Below is a small trained network, with its code and all its weights. Each question gives an input and a class and asks what happens when units are switched off, that is, made to give their printed mean instead of their output.

import numpy as np


def w(rows, s, z=0):
    codes = np.array(rows[::2]) - 128.0
    scale = np.full(codes.shape[1], s)
    scale[-1] = z or s
    return codes * scale


def norm(h):
    return h / np.sqrt((h * h).mean(-1, keepdims=True) + 1e-5)


def f(y):
    return np.maximum(y, 0)


def log_softmax(a):
    a = a - a.max(-1, keepdims=True)
    return a - np.log(np.exp(a).sum(-1, keepdims=True))


def net(x, mask):
    res = np.array(x, float).reshape(1, 4) / 4 @ E
    u = 0
    for l in range(3):
        y = f(norm(res) @ A[l][:, :-1].T + A[l][:, -1])
        res = res + np.where(mask[u : u + 7], y, B[l][:, -1]) @ B[l][:, :-1]
        u += 7
    return log_softmax(norm(res)[-1] @ U[:, :-1].T + U[:, -1])


A, B = {}, {}
E = w([
[125,125,126,128,128,129,127,127],'x0',
[79,149,135,95,1,133,137,82],'x1',
[89,114,219,150,97,148,146,113],'x2',
[104,170,54,198,157,157,183,114],'x3',
],0.0062)
A[0] = w([
[156,122,76,122,230,90,163,159,107],'0.n0',
[119,225,73,234,50,141,222,84,33],'0.n1',
[142,128,170,153,8,227,141,116,9],'0.n2',
[83,167,216,4,77,52,69,164,91],'0.n3',
[133,200,19,84,39,70,71,158,163],'0.n4',
[81,231,225,212,87,42,194,152,70],'0.n5',
[194,174,66,247,132,172,134,94,201],'0.n6',
],0.0038,0.0016)
B[0] = w([
[107,113,129,217,12,122,47,185,220],'0.n0',
[59,198,148,101,149,65,48,125,243],'0.n1',
[158,71,121,88,84,110,161,236,205],'0.n2',
[111,197,73,115,240,33,177,116,253],'0.n3',
[253,111,37,106,81,176,81,142,232],'0.n4',
[167,71,83,119,173,185,173,88,195],'0.n5',
[138,105,164,47,137,87,83,107,243],'0.n6',
],0.0054,0.0038)
A[1] = w([
[81,184,118,233,121,137,101,78,36],'1.n0',
[74,159,19,125,178,178,148,176,114],'1.n1',
[20,163,55,90,175,16,69,101,255],'1.n2',
[71,31,245,117,159,213,254,135,27],'1.n3',
[28,101,163,158,148,123,200,107,33],'1.n4',
[149,110,84,82,82,168,174,170,93],'1.n5',
[164,128,197,196,165,188,120,138,22],'1.n6',
],0.0059,0.00094)
B[1] = w([
[112,168,158,66,163,172,244,18,160],'1.n0',
[149,142,205,87,104,173,133,24,180],'1.n1',
[128,134,253,100,146,163,158,129,255],'1.n2',
[210,138,8,152,97,140,104,63,189],'1.n3',
[228,85,77,76,184,180,83,119,168],'1.n4',
[35,85,114,214,113,155,221,148,160],'1.n5',
[113,88,112,121,137,172,134,223,155],'1.n6',
],0.0063,0.0072)
A[2] = w([
[137,99,153,183,145,119,116,140,54],'2.n0',
[146,122,169,112,139,12,94,137,66],'2.n1',
[135,147,85,102,126,150,71,127,45],'2.n2',
[152,104,115,119,127,103,109,98,145],'2.n3',
[84,155,101,108,56,129,168,138,165],'2.n4',
[87,129,110,160,178,161,122,132,249],'2.n5',
[171,93,140,142,126,144,107,127,216],'2.n6',
],0.011,0.0018)
B[2] = w([
[5,89,90,123,118,46,144,106,175],'2.n0',
[102,208,211,78,173,183,162,61,249],'2.n1',
[152,3,45,189,113,140,203,97,211],'2.n2',
[186,163,111,208,70,215,120,62,210],'2.n3',
[101,99,165,188,212,66,80,239,252],'2.n4',
[104,155,216,66,87,69,82,182,188],'2.n5',
[101,133,56,165,27,110,156,161,247],'2.n6',
],0.0066,0.0043)
U = w([
[118,200,205,70,148,147,128,59,153],'0',
[176,96,74,169,82,129,122,84,214],'1',
[67,109,149,147,117,10,93,199,9],'2',
],0.012,0.0011)

Each question gives the input, the list of numbers given to net, and the class t.
The units are the neurons (one row each of A and B). Each row of codes is followed by its name. A weight is (code - 128) times the scale printed after its matrix; where a second scale follows, it is the last column's (A, B and U).
mask holds one flag per neuron, layer by layer. A switched-off neuron (its flag False) gives its mean, the last column of its row in B, instead of its output. The means were averaged over made-up inputs and are rounded, as every weight is.
A unit's drop is (log p(t) with every unit on - log p(t) with that unit switched off) / (log p(t) with every unit on - log p(t) with every unit switched off).
The circuit of an input: a set's keep is (log p(t) with only the set's units on - log p(t) with every unit switched off) / (log p(t) with every unit on - log p(t) with every unit switched off). Starting from the 12 units with the biggest drops (on a tie, the unit counted first), units are removed one at a time, each time the one whose removal leaves the highest keep (on an exact tie, the one counted first), for as long as the keep stays at least 0.8.
circuit, biggest first: the units of the circuit, biggest drop first
unit that matters most: the unit with the biggest drop
top k neurons: the k neurons with the biggest drops, biggest first
top k neurons in layer l: the k neurons of layer l with the biggest drops, biggest first
drop when u is switched off: that unit's drop, to one decimal
input [-3,7,-2,7], class 0: circuit, biggest first : (0.n1 1.n2)
input [8,-7,6,-1], class 2: circuit, biggest first : (2.n0)
input [-8,-7,-6,7], class 0: circuit, biggest first : (1.n1 2.n5)
input [2,-6,-3,-2], class 2: circuit, biggest first : (1.n3 0.n0)
input [-6,6,6,3], class 1: top 3 neurons : (0.n5 1.n3 1.n4)
input [-3,-8,7,6], class 2: top 2 neurons : (1.n6 2.n5)
input [7,-6,-5,6], class 0: top 2 neurons : (0.n4 1.n1)
input [-5,7,7,-5], class 1: top 4 neurons in layer 1 : (1.n3 1.n4 1.n2 1.n6)
input [-2,-7,7,4], class 1: top 3 neurons : (1.n3 0.n1 1.n4)
input [-7,0,8,7], class 1: top 2 neurons : (0.n5 1.n3)
input [2,-5,-3,-4], class 2: top 2 neurons : (0.n3 1.n3)
input [-4,5,-6,-5], class 1: top 3 neurons : (0.n4 0.n1 0.n6)
input [-5,2,1,-1], class 2: top 2 neurons : (0.n2 0.n1)
input [3,-8,-4,-1], class 2: unit that matters most : 0.n4
input [-1,7,8,-4], class 1: top 3 neurons : (1.n3 1.n4 0.n5)
input [-6,1,2,-1], class 1: top 3 neurons : (0.n1 0.n5 0.n4)
input [-6,-1,6,5], class 1: top 2 neurons : (0.n5 1.n3)
input [5,0,5,-3], class 1: drop when 1.n3 is switched off : 0.3
input [7,1,6,2], class 1: drop when 2.n6 is switched off : 0.0
input [-8,8,1,-5], class 2: drop when 0.n1 is switched off : 0.1
input [7,-6,4,4], class 2: unit that matters most : 2.n5
